Here is a tiny trained network, its code and every weight. The questions are about switching its units off for an input and a target symbol, where a switched-off unit gives its printed mean instead of its output.

import numpy as np


def w(rows, s, z=0):
    codes = np.array(rows[::2]) - 128.0
    scale = np.full(codes.shape[1], s)
    scale[-1] = z or s
    return codes * scale


def f(y):
    return np.maximum(y, 0)


def softmax(a):
    e = np.exp(a - a.max(-1, keepdims=True))
    return e / e.sum(-1, keepdims=True)


def log_softmax(a):
    a = a - a.max(-1, keepdims=True)
    return a - np.log(np.exp(a).sum(-1, keepdims=True))


def net(x, mask):
    ids = ['ΓΔΛαβεζημξπστφψ'.index(c) for c in x.split()]
    T = len(ids)
    res = E[ids] + P[:T]
    r = res
    for j in range(2):
        rows = slice(2 * j, 2 * j + 2)
        q, k, v = (r @ M[0][rows].T for M in (Q, K, V))
        z = softmax(np.where(np.tri(T) > 0, q @ k.T / 2**0.5, -1e9)) @ v
        o = O[0][rows]
        res = res + np.where(mask[j], z, o[:, -1]) @ o[:, :-1]
    y = f(res @ A[0][:, :-1].T + A[0][:, -1])
    res = res + np.where(mask[2:14], y, B[0][:, -1]) @ B[0][:, :-1]
    return log_softmax(res[-1] @ U[:, :-1].T + U[:, -1])


Q, K, V, O, A, B = {}, {}, {}, {}, {}, {}
E = w([
[150,103,101,74,196,160,153,117,106,168,177],'Γ',
[156,133,148,162,120,185,110,126,128,135,177],'Δ',
[227,156,194,126,139,155,119,138,192,115,124],'Λ',
[163,161,145,123,93,102,170,144,131,117,91],'α',
[98,126,121,113,136,121,169,63,117,214,92],'β',
[119,131,130,97,16,153,139,138,108,73,207],'ε',
[135,123,142,167,150,109,130,126,85,207,79],'ζ',
[66,158,103,102,133,147,213,120,123,153,101],'η',
[159,140,153,6,123,82,111,101,104,122,149],'μ',
[161,161,200,104,105,67,140,126,161,123,111],'ξ',
[124,129,125,180,78,198,156,175,137,114,127],'π',
[109,140,196,104,109,119,124,111,106,130,156],'σ',
[144,116,77,128,139,148,114,78,129,65,70],'τ',
[169,135,115,55,107,191,175,139,183,153,151],'φ',
[203,119,68,123,164,166,176,166,93,168,120],'ψ',
],0.026)
P = w([
[117,34,158,137,65,160,96,233,151,138,98],'0',
[182,161,100,139,100,81,144,132,12,106,130],'1',
[169,166,116,159,72,164,105,50,56,113,195],'2',
[162,161,148,134,66,94,129,142,70,90,165],'3',
[166,156,106,152,128,105,119,79,73,176,160],'4',
[187,171,136,135,100,71,124,128,104,105,181],'5',
[172,168,103,151,116,113,142,84,150,128,203],'6',
],0.011)
Q[0] = w([
[225,171,101,146,104,122,165,70,49,90,143],'h1',
[248,193,163,93,65,139,215,131,83,202,185],'h1',
[99,92,85,129,125,105,100,163,186,97,105],'h2',
[121,154,167,117,107,171,181,155,127,205,165],'h2',
],0.015)
K[0] = w([
[140,69,72,72,115,163,115,119,192,98,57],'h1',
[87,7,156,139,153,118,50,140,129,58,50],'h1',
[174,175,108,124,168,112,129,51,64,50,123],'h2',
[89,106,139,106,118,147,143,217,161,179,112],'h2',
],0.02)
V[0] = w([
[210,81,137,7,170,75,139,52,195,128,120],'h1',
[117,134,8,107,142,215,177,209,120,86,170],'h1',
[243,97,101,191,161,87,142,173,158,108,49],'h2',
[33,132,94,107,68,123,130,110,203,129,41],'h2',
],0.016)
O[0] = w([
[152,84,79,67,11,46,135,99,88,149,78,7],'h1',
[64,159,45,222,170,34,234,148,153,168,163,146],'h1',
[254,120,60,150,135,185,158,121,215,33,137,80],'h2',
[117,64,177,51,151,16,236,92,168,73,94,199],'h2',
],0.0096,0.014)
A[0] = w([
[178,101,135,56,88,155,108,82,59,100,98,108],'n1',
[150,128,166,67,91,222,98,87,48,99,44,4],'n2',
[73,197,154,83,98,155,15,143,123,169,80,132],'n3',
[144,99,226,25,99,172,190,121,159,173,140,173],'n4',
[111,236,98,127,187,176,112,116,135,68,159,164],'n5',
[82,95,153,142,39,148,154,110,78,75,200,163],'n6',
[173,17,105,104,120,103,159,80,133,66,87,118],'n7',
[80,173,125,97,109,99,159,168,129,193,124,130],'n8',
[164,169,113,116,77,145,86,149,61,175,100,85],'n9',
[96,79,164,114,104,26,130,113,156,139,123,99],'n10',
[111,105,41,138,206,130,99,55,73,80,65,112],'n11',
[153,117,1,192,133,102,26,152,179,89,113,85],'n12',
],0.0079,0.0026)
B[0] = w([
[52,110,122,191,206,183,149,113,152,191,77,239],'n1',
[135,68,152,39,164,89,103,218,206,140,243,252],'n2',
[152,223,59,211,190,143,153,138,146,103,81,189],'n3',
[177,152,108,53,2,58,174,160,33,50,58,243],'n4',
[137,87,142,175,107,123,110,184,132,156,34,205],'n5',
[177,135,136,152,170,91,142,119,148,145,73,202],'n6',
[33,156,120,236,115,146,45,93,74,136,177,225],'n7',
[180,137,177,142,55,83,81,83,151,37,167,230],'n8',
[65,151,56,115,161,169,147,18,89,92,136,168],'n9',
[191,113,121,126,175,238,120,123,201,175,131,202],'n10',
[201,135,164,106,111,136,90,182,85,75,166,135],'n11',
[124,150,194,52,147,103,179,62,96,194,140,150],'n12',
],0.0094,0.024)
U = w([
[90,160,120,142,36,146,92,193,132,188,122,203],'Γ',
[53,157,181,117,92,62,119,168,146,132,202,129],'Δ',
[70,70,197,98,101,103,166,117,80,124,81,179],'Λ',
[91,191,117,79,145,122,158,157,132,70,160,176],'α',
[55,157,171,81,63,211,156,107,168,123,186,92],'β',
[106,140,125,109,99,110,190,152,127,162,140,99],'ε',
[62,123,84,115,100,88,94,124,187,146,96,61],'ζ',
[166,115,142,116,97,131,84,158,176,101,168,168],'η',
[55,100,102,104,66,91,54,172,149,111,177,74],'μ',
[120,100,152,102,145,110,199,81,159,60,151,77],'ξ',
[141,104,152,174,112,164,147,51,76,15,93,182],'π',
[85,189,96,88,2,105,126,153,109,143,206,122],'σ',
[85,72,115,148,138,86,167,156,143,105,110,3],'τ',
[152,84,50,138,72,32,100,145,206,131,162,109],'φ',
[138,109,130,121,115,102,152,126,91,108,174,107],'ψ',
],0.0054,0.0037)

Each question gives the input, a string of symbols that net reads in full, and the target symbol t.
The units are the heads (2 rows each of Q, K, V and O) and the neurons (one row each of A and B). Each row of codes is followed by its name. A weight is (code - 128) times the scale printed after its matrix; where a second scale follows, it is the last column's (O, A, B and U).
mask holds one flag per unit, heads first, then neurons. A switched-off unit (its flag False) gives its mean, the last column of its rows in O or B, instead of its output. The means were averaged over made-up inputs and are rounded, as every weight is.
A unit's drop is (log p(t) with every unit on - log p(t) with that unit switched off) / (log p(t) with every unit on - log p(t) with every unit switched off).
The circuit of an input: a set's keep is (log p(t) with only the set's units on - log p(t) with every unit switched off) / (log p(t) with every unit on - log p(t) with every unit switched off). Starting from the 12 units with the biggest drops (on a tie, the unit counted first), units are removed one at a time, each time the one whose removal leaves the highest keep (on an exact tie, the one counted first), for as long as the keep stays at least 0.8.
units of the circuit, in order: the units of the circuit, biggest drop first
unit that matters most: the unit with the biggest drop
k most important neurons: the k neurons with the biggest drops, biggest first
heads that matter: for each layer, one digit per head in row order, 1 if its drop is at least 0.15 and else 0, layers parted by /
drop when u is switched off: that unit's drop, to one decimal
input ε α ξ φ, target Δ: units of the circuit, in order	h1, h2
input ε φ σ ε, target Δ: heads that matter	11
input Δ ε Δ Γ ε ε, target Γ: units of the circuit, in order	h2, n5
input β Γ α α ε ε ξ, target Λ: most important neuron	n4
input α ζ Λ, target π: heads that matter	01
input Δ ε φ, target Γ: heads that matter	01
input ψ μ ε ε μ, target ε: heads that matter	11
input σ β ε φ, target α: 2 most important neurons	n3, n2
input α ε ε β β σ ε, target π: heads that matter	01
input τ β Δ ε φ α, target σ: heads that matter	11
input π μ α ε Γ, target τ: units of the circuit, in order	h1, n5
input ξ ε α ε ε α β, target μ: 2 most important neurons	n2, n7
input π ε α ζ π φ α, target τ: heads that matter	10
input φ ε α α ζ Δ ξ, target φ: units of the circuit, in order	h1
input β α β ε φ Δ, target Λ: units of the circuit, in order	h2, h1
input ε ψ α ζ, target Δ: heads that matter	11
input ξ σ ε, target μ: heads that matter	11
input η α β β ε α, target ξ: units of the circuit, in order	h2, n10
input α σ ε μ ζ, target π: 2 most important neurons	n2, n7
input α ε φ τ, target σ: unit that matters most	h1
input μ β ε α, target ζ: 3 most important neurons	n2, n1, n9
input α ψ μ, target π: 2 most important neurons	n2, n7
input β ε Λ β μ, target Λ: 2 most important neurons	n4, n1
input ε τ ε, target π: drop when n6 is switched off	0.5
input β ε ζ μ σ, target Λ: drop when n3 is switched off	0.0
input σ η α ε, target α: drop when n3 is switched off	0.7
input π σ α ε ε, target τ: drop when n5 is switched off	0.6
input α β ε σ ξ, target π: units of the circuit, in order	n2
input ε α π Δ α β, target Δ: units of the circuit, in order	h1, h2
